Rows near named flat spaces through zero:
mam_rup: [   6   46   39   24  -67 -123  -37   88  -72  -46   25  -10   66  -49
   57 -107   36   56  -79   34   14   41  -81  103  -25 -192  -72  -31
 -154   34    6 -119   71]
gogit_leg: [ 105  -71  -89  112   -3   -1   36  -17  172   50  108   46 -110 -166
  120  -50 -112   85   38   46   45  -39  101  -20  101   70   41  -16
   98 -403 -181 -167 -148]
zanu_bedil: [-141    7   54   50 -152  154 -231 -270   56  -23  124 -301 -143  195
   47   27 -187   40  161   34   -6   94  -25   58 -259 -114   94 -157
 -178    1   21 -143  -88]
sovuk_zet: [  -5   -9   88 -158  105 -160  185  156   76   62 -135  185  111 -125
  -76   93  231  -52  -32    0  -19  -18   80  257  -46 -181 -111   61
  169  -42  279  109   -3]
gogit_leg: [ -40   23  130   31  -74  143  -48  124  -53  122 -288 -144  106    7
  -83  159   77 -175   50   42  160  -22  106  118   11 -191   38   91
 -130  -51  171 -158   16]
sovuk_zet: [  23  -80  160  -86 -121  394   25  -24  204  200 -172  -87 -134 -254
   88   -4  168   91  -45  -64   56  -73    9  131  142  -10  -20   58
  159 -111 -150   44 -203]
mupum_noti: [-172 -109  -24  118  -93  -67 -132    4  165  -66  231 -111 -180   64
   94 -127   26  128  -24    7 -163  113  -86  192 -286   -6 -163  -91
   68 -160 -176   53 -262]
mam_rup: [ -27   96  153 -152  -44   -5  -97 -107 -166   18  -96  -32 -178 -142
  110 -164   31 -134  -76   24 -169   16 -222  -17  -14  -71 -138 -106
  -87  186  155  124   25]
sovuk_zet: [-208   -7   64    2  -25   94  -35 -112   79   77  -13 -166   80  226
  -29  110   83   30  -27   42  -25   29   38  271 -281  -28   34    3
   70  -37  -10  -53  -89]
gogit_leg: [  18  -25  -66  185   19 -272  -50  195 -150 -100   65   41  104  101
  -34  -24  -57  -59   -3   31   14   20   42  -80  -87   13  -25   46
  -76  -31   31  -97  124]
sovuk_zet: [ 340  186  -50 -135  164  -99   95   -4 -293   -4  -53  304   17 -204
  121 -176 -128 -116 -242   57 -132    4 -177 -370  373   74   12  -34
 -284  154   25   58  301]
kilal_sug: [-104 -115  -23  111  -54   79  -38  144  -58   19 -135 -152   75   56
   19   47   10  -49  115   13   81  -46  170   56 -144  -44  -75  178
  162   87    3  -54  -30]
mam_rup: [  64    1  140 -244  116  -72  230  117  110   59 -139  226   89 -201
  -58   50  279   72  -38  -69  -23  -41   68  214    5 -173 -100   56
  226   60  242  232   14]
sovuk_zet: [  29  -18  133  -20 -131  407 -135   34  -78  212 -231 -171  -55  -99
  168    3  -40 -166  -95   57    1   55  -30   -3   97 -119  -11   55
 -238    6  -20 -139  -27]
gogit_leg: [ -35  -26  -32   60  -23 -213  -48   21  -97 -113  116    9   52  129
  -59   -2  -43   -2   17  -12  -17   22  -42  -25 -128   -8   -9   -8
  -40  160   84  -25  135]
kilal_sug: [  81  -10    1  -22  -41  -43  -53  -43  -41  -42  158   88 -110  -71
   64 -120  -65   22 -101  -49  -88   39 -183 -159  124  103   -2  -94
 -114   73  -70   36   71]
gogit_leg: [  64   69   82 -143   74  203   79  -56   25  142 -111   70   67  -48
  -12  107   19  -76  -31  -18   57  -15   40  -55  199   44  145  -24
  -57  -82   67   -8   38]
mupum_noti: [ 164  149  -39  143   26 -328  -88 -123 -282 -151  152   43  127  164
  -96   26 -315  -66  123   35  164  -46   13 -361   80   68  300 -124
 -317   14  165 -314  402]
kilal_sug: [ 239   59 -197  125   86 -632   94   54 -167 -260  341  349   19 -136
   -3 -247 -137  116  -94   -9  -10  -81 -160 -308  232  200    9  -91
  -21  -26  -98  -84  281]
mupum_noti: [ -24  -16   -7    1    1 -138   62   50  118  -41   64   53  -91 -187
   96 -173  121  158  -32    8  -62  -28  -28  165  -47  -50 -169  -26
  204 -156 -117   71 -169]
gogit_leg: [ -34  -21  146 -309   65   68  162  -49  201   72 -109  105 -111 -207
   49  -39  286  127  -65  -42 -198   15  -36  334 -161 -202 -229    4
  289  128  154  372 -178]
kilal_sug: [-104   55  -30  207  -39  -33  -88  129 -282  -17  -99 -140  312  311
 -152  118  -21 -149  -41   20  201  -57   33 -122   37  144  162  120
 -167  121  -63 -248  244]
kilal_sug: [ -48   -1  111  155 -211   85 -172  116  -84  111 -108 -170  -49 -123
   91  -86   32 -134 -123   60   93  -15 -125   58  136  -44  -30   -4
 -208 -200 -125 -298  -45]
zanu_bedil: [ -56   16   98 -172  112 -145  136  108  106   56 -118  126   13 -148
   14   21  198  -47    9   47 -101   33   80  320 -160 -260 -185   -6
  165 -129  288  139 -125]
mam_rup: [ 100 -153 -128  110  -19 -103  141   63  305  -58  159  117  -93 -149
  -19  -64  121  323  -50  -56    1  -69   40  128    8   81  -86   86
  305 -185 -310   89 -189]
zanu_bedil: [  50  -84  -91  129 -123  251  -87  -82   96  109  -20 -163  -87  -23
   87   82 -215  -57   73   85  108    7   89  -32   92  -28  101   42
 -127 -195 -132 -299  -96]
gogit_leg: [ 195   51   17   80 -209 -225 -141 -147 -174 -116  287   22 -140 -197
  267 -407 -140  246 -278   43 -107   12 -382  -94   78  -56  -60 -146
 -283  160 -265 -241  225]
sovuk_zet: [  -1  -40 -146  159  106  -54   20   77 -107  -89  106   39  216  300
 -145  130 -115   -2   83  -70  116  -36  156 -281   18  305  196   91
   52   66  -95  -13  171]
zanu_bedil: [  65  124  -86  -34   79 -302   32 -217  -30 -198  373  199  -65   19
  -39 -167 -103  159  -34  -87  -43  -32 -218 -276  184  305  136 -244
  -15   -3 -135   71  127]
mam_rup: [ 103  -18 -171  195   -9 -548    3   84  -86 -248  365  191   39   33
  -21 -187  -78  169 -124    1  -46    8 -159  -95  -17   88  -43  -58
  -65   11 -143 -106  189]
kilal_sug: [   8  -56  -38  121   40  154  -22  -15   35   68  -96 -121   18  114
    9  120 -104  -20  133   51   52  -27  244  -30 -146   40   85  106
   92 -143  -29  -62  -70]
mupum_noti: [-189   17 -196  108   86 -308 -102 -179  -71 -234  396  -42  -26  373
   60 -146 -172  129   -9   57 -256  125  -99  -15 -424  155  -65 -135
   38  111 -137   90  -11]
mam_rup: [  42   31   62 -146   58 -121  133   41   39   15  -52  159   30 -152
  -35   -3  146   10  -47  -22  -16  -33  -27  110   66  -89  -63   -7
   94   17  146   93   28]
kilal_sug: [ -35    1 -112   90   57 -150  -13   -2  -99 -138  107   14  120  278
 -167   89  -67   -4   46  -40   18    5   16 -146  -84  149   89   29
  -23  190    8   52  149]
mupum_noti: [  23  127  -28 -119  105   58  -46 -135 -219  -10  -79  -41   49  141
   88    6 -194 -142   26  110 -129  101   10  -97 -135 -147    4  -31
 -226  259  209   20  152]
kilal_sug: [ 241   50  -91  -29  179 -231  223   71  -68  -78   12  282  191  -44
  -91   15   16  123  -47  -31   55  -94   94 -150  135   68   79   94
   92   92   25   68  245]
sovuk_zet: [ -71  -64  -31  -38  184  109  162  160   81  102 -178   73  217  163
 -172  291  116 -124   91  -31   72  -25  290   57  -49   87   69  174
  226  -72  139  132  -42]
mam_rup: [  98  102  130    4  -17   84  -51  -58 -138  109 -203  -67   36  -44
  -12   84  -85 -164   60   57  132  -66   73 -104  103  -61  161   -8
 -172  -88  177 -198  136]
mam_rup: [ -97  -48  193 -104  -67  250   89  196  117  158 -332  -63  103 -103
 -135  147  375  -21  -46  -87  126  -72   60  274   61 -119  -74  163
  163   55   59  129 -113]
zanu_bedil: [  66  -12   -8   23 -120   84  -71  -84  -21  -30   33  -77 -104  -94
   66  -86  -94   65   30  -18   46  -25  -76 -100  100  -21   14  -21
  -76  106  -93  -75   28]
mupum_noti: [ 124   44  -48  -77  103 -252  161    5  -13 -100  132  265   91  -28
 -109  -36   91  128 -129  -79  -25  -49 -105  -83  139  131   33  -17
   66  127  -22  136  174]
sovuk_zet: [-167  -75 -151  161   -6 -162   39  -15  217 -151  208  -69   -9  126
  -89  -26   72  258  115  -38   50  -52   80  154 -186  121  -40    5
  319 -155 -258   47 -220]
gogit_leg: [ -41   16  121 -131  -50   88  -49   13 -197  103 -147  -20   34  -47
   81  -16   29 -203 -115   22  -62   18 -121    8   40  -69  -62   26
 -106  247  173  -27  142]
mam_rup: [-102 -121   46   37 -181  346  -95   15  320  147    1 -165 -298 -247
  174 -103   90   61  -39   -2  -33   48  -71  204   93  -22 -140  -53
   64 -381 -305  -19 -458]
mam_rup: [ -53   55   44  -80   67  342   15   10  -34  104 -250 -132  131  106
  -22  156   -2  -91  123    9   95   10  197  -12   -7  -78   81   85
  -26   72   85   37  -24]
zanu_bedil: [-131  -41  -20   86   17 -182  -38   54   53  -72  136   -4    2  129
  -63   17   30    3   47  -12  -35   39   18   76 -173   53  -28  -51
   74 -127   20   25  -76]
mupum_noti: [-178   34   50   81  -34  -70  -48   36 -148  -43 -174 -190  149  197
 -138   85   95  -63   98   19  103  -83   85  109 -220  -47  -10  107
   97  181  108  -30   67]
kilal_sug: [ 143   59 -193    6  166  -63   70  -40 -136 -163  104  130  153  224
 -140   92 -202   27  106  -58   48    9   87 -376   99  163  178   28
  -98  273   18  106  251]
mam_rup: [  52   27   83  -98  -22  177   99  -64   47  116 -224  -50  101  -55
  -55  130   97   38    7   12  126  -88   95  142   39 -142   69  109
   53   89   75  -59   48]
mam_rup: [  33   41    1 -209  229 -168  207   74  -30  -48  -81  267   39  -84
 -105   22  152  -60   36  -77  -93  -56   47  -67   51   88  -87   30
  271  142  227  376   43]
kilal_sug: [  12   58  -10  195  -76  118  -58  -60  -43   14  -38 -162  156  164
 -151  144  -95   20  112  -25  325 -125  116 -171  176  170  320   27
 -104 -136 -157 -300  110]
gogit_leg: [ -45  -64 -121   36  -50 -254  -18   20   96 -162  238   81 -195  -55
   30 -210   85  141 -161  -11 -233   74 -259  112  -99   25 -259  -61
   58   78 -188  197 -143]
kilal_sug: [ -77   33  122 -115  -75  247  -27   16   29  186 -196  -72  -30 -116
   42   48  109 -183 -110   39    8   30  -93  149  153  -96  -35  -14
 -127  -84   46  -70 -104]
gogit_leg: [ -40   63  105 -149   13  263   -7 -136   35  126 -116  -80    4   15
   28   96  -13  -68   44   12   19   26   39   45   19  -73   91  -51
  -68   -7  109  -10  -35]
mam_rup: [  29   -9  -44  -34   79 -139   41    0  -87  -26   72  136  -49  -43
   85 -135   13   -8 -141   10 -181   -3 -105  -69  -19  148 -108    5
  109   81  -53  142   40]
mam_rup: [ -93  -60   -8  -19   22 -181   72   77  118  -52   41   75   14   16
 -147   87  134   -6   63  -52   15  -17   26  141  -68   -9  -56    6
  172  -35  122   99  -67]
zanu_bedil: [-108    3  -74  -37  102 -371   22  -53   44 -229  287  118  -55  130
  -81  -71    8  113   97  -60 -150   60  -59   17 -241   46  -88 -141
  150   89  107  242  -22]
gogit_leg: [  36   64  -37 -253  213   55  174 -106   70  -14  -42  153    7   21
  -24   42   60   58    8  -20 -168   42   47   27  -78  -31  -57    0
  143  191  125  359  -31]
kilal_sug: [  49   -1  130 -287   35  247   -5 -210  185   87  -17   40 -280 -123
   69   26    1  -16   31  -36 -228  124  -74   53  -71 -134  -61 -142
  -36   60  207  310 -166]
mupum_noti: [ 152   92   66 -123  -24 -100   26 -120  -76  -20   70  103    1 -174
   88  -92  -99   52   -4    5   48  -19  -88  -75  156 -137   75 -120
 -152   68  130 -146  197]
kilal_sug: [ -61  115   37   -5  -14 -135   26  -47 -162   -6  -66  -21  192   84
  -98   42   48  -64  -47   28  132  -93  -53   29   70   19  103    3
  -49   96   68 -179  197]
sovuk_zet: [ -43  -23  -97 -154  242  -14  160   34   98  -11   -6  170  -27   54
   13    4  111   15  -61    6 -279   80   57   89 -189   59 -187   54
  254   65   29  428 -161]
kilal_sug: [  74 -121 -209   97   76  -29   -6   -7   62 -151  251   79  -74  150
  -22   -1 -181  117   94  -77  -89   64   61 -259  -60  210   26   17
   68   95 -147  182  -11]
sovuk_zet: [ 215   47 -121  -42   91 -175  105  -14  -70 -145  144  243  -23 -100
  -18 -135  -49  124  -86  -70  -55  -34 -124 -276  228  157    6  -23
  -12  181 -109  164  163]
zanu_bedil: [ -96   36  -78  274    5 -318  -96   90 -238 -152   66  -98  283  402
 -225  148 -113  -90  118   26  186  -38  118 -114 -174   88  184   51
 -121   52   91 -250  268]
mupum_noti: [  58 -113   71  -92    5  192   34  125  151  155 -117   77 -168 -245
  106    3   86  -95  -43  -12 -108   47   29   70   76  -54 -139   41
   81 -166   48  142 -200]
sovuk_zet: [ -68  -36  -28   76 -120  143 -169  -36   22   96   71 -120 -197  -79
  216 -122 -132 -134 -105  102 -109  103 -145   17   57   15  -77  -95
 -190 -240 -168 -183 -182]
mupum_noti: [ 173   49  -84  -66   70  175    5 -208  111   19  200  129 -138  -16
   19   22 -218   17   -8  -50  -27   61  -75 -324  310  237  224 -173
 -196 -160 -136   25   -9]
sovuk_zet: [ -30  -18   47 -101   -5  123   -2  -60   69  -26  -33  -60  -50   18
  -18   31   29   79  114  -53  -26   28   46   50 -124 -114  -35   -2
   64  172   90  169  -55]
mupum_noti: [ 104   13  -48   47   20 -237   22   43 -102  -77   64  122  -26 -102
   24 -112  -43   -5  -41   12  -24  -46  -62 -116   77   52  -40   -7
    6    9    3  -23  108]
sovuk_zet: [  -5  -38  -15  119  -35   46   -8  148  -90    7  -26  -48  210   91
  -23   51  -12   22   15  -29  174  -39  109  -65   58   38   95  107
  -24   33  -85 -169  128]
zanu_bedil: [ -73   25  184 -193  135  363  120   86   18  211 -454  -57  127    9
  -99  243  220 -167  110  -32   60  -63  266  112  -50  -67   13  170
  217   52  255  240  -84]
sovuk_zet: [ -31  -79  -17   84 -117   68  -53   95   73   36   -5  -71  -24  -53
    6   26    1  -35    7    4   84   16   -4   64   78  -58  -21   29
  -64 -106  -67 -145  -80]
zanu_bedil: [ 144  -16 -139   53   59 -505  131   67   39 -197  277  304  -33 -129
  -60 -157   43  171 -114  -37  -71  -41 -143  -45   87   98  -86  -50
  103  -34  -79   71   90]
gogit_leg: [  79   36  119 -145  -78   54   38  -60   50  114  -28   69  -36 -233
   86  -41   54   -5 -124   13   21   -5 -131  109  194 -138    8  -75
 -113  -57   60 -132   37]
mupum_noti: [  37   45  -90   68   -5 -160  -30  -82  -32 -117  264   66   22   76
   -4  -81 -124  101  -36  -26   24   17 -112 -158  102  144  114 -125
 -122  -30 -142 -105  107]
mupum_noti: [ -29   81    8  -47  -61 -226 -107  -81 -139 -168   90  -11 -150   -3
    9 -189    4    5  -80   13 -187   66 -283   -3 -114  -99 -175 -117
 -152  299   66  149   58]
zanu_bedil: [  20   -7 -139   27  -34 -358  -38  -84    5 -274  392   85  -45   81
    6 -154 -129  225   22  -31  -93   97 -161  -28 -138  -87  -59 -148
 -102  209  -22   16  109]
kilal_sug: [ -40  -62  -50   62  -85  117    6   39   50   23  -88 -112   55   41
  -46   69   49   38   -7   11   83  -28   39  113  -14  -59  -23  127
   31   87 -103  -67  -39]
sovuk_zet: [ -99  -66   99    0 -103  491 -176   95  -72  225 -324 -276  -48   41
  135  102  -41 -282   -7   90  -49  115   74   74  -91 -178  -86  124
 -201   50   70  -56 -132]
sovuk_zet: [-117 -103   49  -83   10 -138   50   68  114  -64   -5   36 -115  -78
  -46  -25  186   46   90  -69 -111  -14   14  188 -219  -71 -218   28
  325  104  150  289 -150]
zanu_bedil: [  -1   -3  -95   31    2 -133   34   13   66 -177  107   31  -36   26
 -124  -40   46  155   76  -81   20  -20  -36  -42    1   32  -45  -11
   82  127  -83  166  -33]
zanu_bedil: [  13   32  -18  118  -62  -79  -39   73 -166  -19   22   -9  135   43
   -9  -52  -13  -19 -116    2  104  -52  -83 -105  145  112   71   32
 -115   40 -135 -192  172]
mupum_noti: [  61  -45  -59   47   35  -89   79  201   67   -5   13  105   54  -88
   64  -76  100  100 -138   37  -65   50   18  144  -31 -111 -149   78
   18  -98 -112   24  -64]
zanu_bedil: [  68   12 -136  -11   27 -409  -35 -217  -77 -254  340  115 -176   -1
   45 -170 -243   91  126   -1 -139   14 -125 -187 -119   32  -36 -169
   23  184  111   52  132]
gogit_leg: [ 152   40   82  112  -47 -129   91  131  -14   24  -35  113  222  -77
 -196  109   98   55  -23  -86  344 -168   55  -97  341  102  259   38
  -50 -191  -32 -266  223]
zanu_bedil: [-115   17 -143  -62  211  -55   37 -147    1 -128   94  -13  118  402
 -161  241 -191  -53  308   -3  -32   80  246  -88 -312   15  128  -22
   76  173  279  160   52]
kilal_sug: [-123 -126 -120 -188  316 -143  314  -24  396 -115   78  209   49  208
 -307  306  195  176  304 -134  -91   -4  347  218 -376   46  -42   76
  621   34  263  567 -228]
mupum_noti: [ -93  -98  168   -3 -239  456 -234   34 -101  225 -226 -299 -163 -167
  299  -97  -56 -198  -43   64  -36   54  -60   58    0 -154 -132   55
 -138   52  -31 -171 -118]
mupum_noti: [  18 -120   81 -290   67  158  210  -76  438  118   -4  172 -211 -262
   12   56  248  165  -12  -88 -161   19   24  307  -37  -89 -148  -18
  363 -112   68  371 -321]
mam_rup: [ -28   15   30  -95  182   70  216  214   -2  131 -292  111  247   -7
  -71  135  248  -73  -73   15   28  -64  199  161    2  -12  -58  205
  236  -26   78  143  -17]
gogit_leg: [  82 -110  274  -81 -225  387  -42  110  230  299 -289 -113 -322 -574
  330 -208  251   66 -195   52  -97   -8  -82  370   64 -312 -297   59
   77 -291 -141   -9 -367]
zanu_bedil: [ -18  -66  -35  139  -10   91  -61  111  -98   89  -14  -59  177  148
   19  140 -155 -159   49   36  141   17  161 -113   41   69  160   75
 -116 -123   16 -286  114]
gogit_leg: [-184   13 -145  138  124 -410   -2   97 -137 -251  203   56  177  378
 -229   39   22   -4   68  -58  -25    7    8  -93 -219  227    6   -4
  116  155   28  147  116]
gogit_leg: [-144   -4  320 -218  -52  560  -15 -113  255  330 -377 -250  -87  -94
   52  214  187  -80  122   24   37   17  197  383 -166 -282   18    7
  102 -220  220   44 -316]
mam_rup: [-125  -40  -25   50   47  -79   28  197 -106  -71  -80  -23  195  185
 -114   59  134  -12   13  -41   17   -9   84   54 -166    9  -82  148
  128  230   39  129   65]
[ 120  -37   99  119 -196  143  -45   71  -14   87 -128 -111   43 -164
   18   -2   22   69  -18  -20  245 -113   24   -8  201  -76   97   92
  -88  -53 -120 -286   85] => mam_rup
[-117  103 -130  -45  213 -506   20  -65 -219 -255  315  200   82  296
  -46 -137  -41    1 -102    3 -288   92 -178 -106 -263  194  -87 -137
   33  262   88  254  183] => zanu_bedil
[  12  -48  -72  -50   64   73  102  -68  193  -20   63   60  -11   50
 -122  129   16   96  100  -78   42  -18   90  -18   39   95   83    9
  147  -22  -30  136  -83] => kilal_sug
[  34   49  -40  -20  145 -395  165  187 -121  -92  -48  208  287  118
 -191  104  139  -35  -79   26    5  -12   53  119 -108 -119  -42  104
   15  158  245   40  239] => sovuk_zet
[ -61   85 -113   78   13 -177 -143  -11 -327 -170  153  -21   52  219
   32 -147 -166 -100  -82   22 -111   75 -195 -262  -25  145  -22  -66
 -233  301  -59    0  210] => mam_rup
[   9  122  136 -157   31  238  -20  -83 -109  116 -250  -73   21  -39
   -7  102  -39 -199  108   15   80  -19   61  -89  122  -89  105  -31
 -128   56  238  -13   59] => mam_rup
[   3 -102 -110  -22   42 -330   73  157   99 -164  230  234 -146 -122
   26 -206  151  133 -163  -55 -267   80 -196   92  -83   29 -311  -21
  164   84  -93  324 -114] => gogit_leg
[ -33  -77   91  -52    2  458   42  108  188  185 -276 -128   28  -41
  -23  197  107  -26  139  -43  125   -3  261  107   22  -99   32  135
  111 -126   17   77 -213] => kilal_sug
[ 159 -110   18   19 -154  238  -53   12   87  111    9    3 -149 -186
  111  -50  -28   34 -172  -22  -29   33 -136  -49  209    7  -14   36
 -152   -6 -194  -70  -31] => mupum_noti
[  11  131   70  107  -52 -179 -126  -30 -331   17  -69  -68   42   -3
   99 -143  -87 -166 -130  122   -2  -59 -131  -96   19   35   22  -36
 -192  -11   21 -263  207] => sovuk_zet
[  15   18 -191  -13  136  -28   50 -211   51  -95  229   87   31  257
 -127  138 -207   17  102  -39   -7   27   39 -236   40  260  215  -78
   -7   42  -31   58   70] => gogit_leg
[  68   22   47  -70  -41   51   35   20  110   64  -55   40 -144 -262
  137 -157  120   83 -161   48 -110   25 -122  173   65 -146 -172  -26
  -15 -119 -112   54 -161] => gogit_leg
[-151  -17   68 -171   58   56  -19  -25   37   49  -77  -36  -69   47
   38   64   39 -148   66   40 -177  117   28  191 -255 -186 -147  -37
   40   79  286  175 -125] => sovuk_zet
